Below is a small trained network, with its code and all its weights. Each question gives an input and a class and asks what happens when units are switched off, that is, made to give their printed mean instead of their output.

import numpy as np


def w(rows, s, z=0):
    codes = np.array(rows[::2]) - 128.0
    scale = np.full(codes.shape[1], s)
    scale[-1] = z or s
    return codes * scale


def norm(h):
    return h / np.sqrt((h * h).mean(-1, keepdims=True) + 1e-5)


def f(y):
    return np.maximum(y, 0)


def log_softmax(a):
    a = a - a.max(-1, keepdims=True)
    return a - np.log(np.exp(a).sum(-1, keepdims=True))


def net(x, mask):
    res = np.array(x, float).reshape(1, 8) / 4 @ E
    u = 0
    for l in range(2):
        y = f(norm(res) @ A[l][:, :-1].T + A[l][:, -1])
        res = res + np.where(mask[u : u + 4], y, B[l][:, -1]) @ B[l][:, :-1]
        u += 4
    return log_softmax(norm(res)[-1] @ U[:, :-1].T + U[:, -1])


A, B = {}, {}
E = w([
[77,120,130,137,133,152,128],'x0',
[100,81,132,124,246,224,130],'x1',
[138,141,158,134,122,145,126],'x2',
[97,97,92,124,141,150,104],'x3',
[145,165,182,144,125,157,113],'x4',
[103,128,142,136,86,153,77],'x5',
[120,137,120,142,122,93,128],'x6',
[105,147,121,136,136,69,180],'x7',
],0.011)
A[0] = w([
[143,76,127,8,151,144,163,94],'0.n1',
[46,122,203,147,32,55,23,187],'0.n2',
[2,196,146,156,38,186,99,209],'0.n3',
[166,81,190,124,136,189,55,254],'0.n4',
],0.0056,0.0013)
B[0] = w([
[116,167,139,119,229,92,119,171],'0.n1',
[129,219,110,99,214,101,177,253],'0.n2',
[254,55,182,134,91,59,123,217],'0.n3',
[147,89,115,178,221,103,178,222],'0.n4',
],0.0088,0.0049)
A[1] = w([
[148,146,119,108,2,118,129,140],'1.n1',
[138,150,126,143,68,2,113,180],'1.n2',
[159,104,130,91,143,81,93,250],'1.n3',
[161,159,181,128,162,102,197,213],'1.n4',
],0.01,0.0013)
B[1] = w([
[80,225,143,153,226,140,139,181],'1.n1',
[121,178,103,81,108,173,141,247],'1.n2',
[145,105,250,117,60,155,172,179],'1.n3',
[179,77,137,86,168,139,95,218],'1.n4',
],0.011)
U = w([
[59,179,97,180,163,136,173,222],'0',
[149,95,85,170,86,145,254,191],'1',
[94,111,96,60,125,87,81,55],'2',
[72,102,160,121,110,78,183,9],'3',
],0.0093,0.0014)

Each question gives the input, the list of numbers given to net, and the class t.
The units are the neurons (one row each of A and B). Each row of codes is followed by its name. A weight is (code - 128) times the scale printed after its matrix; where a second scale follows, it is the last column's (A, B and U).
mask holds one flag per neuron, layer by layer. A switched-off neuron (its flag False) gives its mean, the last column of its row in B, instead of its output. The means were averaged over made-up inputs and are rounded, as every weight is.
A unit's drop is (log p(t) with every unit on - log p(t) with that unit switched off) / (log p(t) with every unit on - log p(t) with every unit switched off).
unit that matters most: the unit with the biggest drop
k most important neurons: the k neurons with the biggest drops, biggest first
k most important neurons of layer l: the k neurons of layer l with the biggest drops, biggest first
drop of u: that unit's drop, to one decimal
input [-6,-7,0,-4,-3,-2,-5,0], class 0: 2 most important neurons	1.n1, 0.n3
input [-6,-3,4,6,0,0,3,-7], class 1: unit that matters most	0.n4
input [4,1,-5,3,7,8,7,-4], class 1: 2 most important neurons of layer 1	1.n1, 1.n3
input [1,-7,-5,5,1,-1,2,1], class 0: 2 most important neurons of layer 0	0.n4, 0.n1
input [-2,-8,-4,5,1,7,-7,-4], class 0: 2 most important neurons	1.n1, 1.n4
input [4,1,-4,1,-1,5,-2,7], class 1: 3 most important neurons of layer 1	1.n1, 1.n3, 1.n2
input [3,-1,-4,4,4,0,-3,-7], class 1: 2 most important neurons of layer 1	1.n1, 1.n4
input [1,-8,2,2,-6,-5,-1,-7], class 0: 2 most important neurons of layer 1	1.n1, 1.n4
input [-1,-8,1,0,-2,4,-6,5], class 0: drop of 1.n4	0.0
input [1,0,6,8,6,-8,7,-1], class 2: drop of 0.n3	0.1
input [-6,-3,2,4,-8,7,1,-3], class 3: drop of 0.n2	0.1
